Below are the code and all the weights of a small trained network. Each question names an input and a class and asks about switching units off, where a switched-off unit gives its printed mean instead of its output.

import numpy as np


def w(rows, s, z=0):
    codes = np.array(rows[::2]) - 128.0
    scale = np.full(codes.shape[1], s)
    scale[-1] = z or s
    return codes * scale


def norm(h):
    return h / np.sqrt((h * h).mean(-1, keepdims=True) + 1e-5)


def f(y):
    return y / 2 * (1 + np.tanh(0.7978845608 * (y + 0.044715 * y**3)))


def log_softmax(a):
    a = a - a.max(-1, keepdims=True)
    return a - np.log(np.exp(a).sum(-1, keepdims=True))


def net(x, mask):
    res = np.array(x, float).reshape(1, 4) / 4 @ E
    u = 0
    for l in range(2):
        y = f(norm(res) @ A[l][:, :-1].T + A[l][:, -1])
        res = res + np.where(mask[u : u + 3], y, B[l][:, -1]) @ B[l][:, :-1]
        u += 3
    return log_softmax(norm(res)[-1] @ U[:, :-1].T + U[:, -1])


A, B = {}, {}
E = w([
[96,89,121,84,101,177,135,90,174],'x0',
[98,120,91,68,168,60,165,175,133],'x1',
[129,125,105,173,195,153,230,106,146],'x2',
[128,91,120,87,166,161,125,77,2],'x3',
],0.0091)
A[0] = w([
[84,191,55,26,168,60,141,125,141,54],'0.n1',
[140,149,65,77,104,106,1,128,126,3],'0.n2',
[63,78,104,66,73,159,136,107,153,35],'0.n3',
],0.0082,0.0054)
B[0] = w([
[135,158,131,176,84,97,55,7,107,252],'0.n1',
[140,121,23,138,187,218,182,147,133,208],'0.n2',
[76,213,234,84,185,154,155,190,117,187],'0.n3',
],0.012,0.0033)
A[1] = w([
[108,53,152,99,160,131,117,115,19,7],'1.n1',
[204,180,111,159,179,67,71,203,48,3],'1.n2',
[82,111,79,82,72,161,2,234,92,45],'1.n3',
],0.0073,0.0045)
B[1] = w([
[239,81,121,117,30,36,90,255,211,226],'1.n1',
[54,156,251,60,145,222,194,104,151,253],'1.n2',
[73,147,66,244,177,108,188,149,60,246],'1.n3',
],0.012,0.0025)
U = w([
[111,110,35,168,183,145,180,122,111,149],'0',
[172,99,131,116,79,63,85,195,196,164],'1',
[137,145,156,164,95,108,38,7,108,165],'2',
[74,153,231,73,158,160,143,141,129,2],'3',
],0.014,0.0058)

Each question gives the input, the list of numbers given to net, and the class t.
The units are the neurons (one row each of A and B). Each row of codes is followed by its name. A weight is (code - 128) times the scale printed after its matrix; where a second scale follows, it is the last column's (A, B and U).
mask holds one flag per neuron, layer by layer. A switched-off neuron (its flag False) gives its mean, the last column of its row in B, instead of its output. The means were averaged over made-up inputs and are rounded, as every weight is.
A unit's drop is (log p(t) with every unit on - log p(t) with that unit switched off) / (log p(t) with every unit on - log p(t) with every unit switched off).
The circuit of an input: a set's keep is (log p(t) with only the set's units on - log p(t) with every unit switched off) / (log p(t) with every unit on - log p(t) with every unit switched off). Starting from all 6 units, units are removed one at a time, each time the one whose removal leaves the highest keep (on an exact tie, the one counted first), for as long as the keep stays at least 0.8.
units of the circuit, in order: the units of the circuit, biggest drop first
most important unit: the unit with the biggest drop
k most important neurons of layer l: the k neurons of layer l with the biggest drops, biggest first
drop of u: that unit's drop, to one decimal
input [-5,1,-1,5], class 1: most important unit => 1.n1
input [-6,-6,3,6], class 1: 2 most important neurons of layer 0 => (0.n1 0.n2)
input [6,-2,-7,-4], class 0: units of the circuit, in order => (1.n3 0.n2)
input [-8,1,5,-6], class 3: units of the circuit, in order => (1.n2 0.n2)
input [2,-7,0,8], class 1: units of the circuit, in order => (1.n1 0.n1)
input [5,7,4,-5], class 2: 2 most important neurons of layer 0 => (0.n1 0.n2)
input [-8,-7,-4,8], class 1: 2 most important neurons of layer 0 => (0.n1 0.n3)
input [-2,-6,-8,-8], class 0: 2 most important neurons of layer 1 => (1.n3 1.n1)
input [-2,5,-7,-6], class 0: units of the circuit, in order => (1.n3 0.n2)
input [1,-7,-7,5], class 0: 2 most important neurons of layer 0 => (0.n1 0.n2)
input [-7,0,6,3], class 3: 2 most important neurons of layer 1 => (1.n2 1.n3)
input [-6,-5,-2,-4], class 3: 2 most important neurons of layer 1 => (1.n2 1.n1)
input [8,8,6,0], class 2: 2 most important neurons of layer 0 => (0.n1 0.n2)
input [-5,2,-4,8], class 1: units of the circuit, in order => (1.n1)
input [0,2,-1,-1], class 2: drop of 0.n1 => 0.7
input [8,-7,1,-2], class 3: drop of 1.n1 => 0.1
input [-3,-5,0,8], class 1: drop of 1.n3 => 0.0
input [4,5,-4,2], class 2: drop of 0.n1 => 2.4
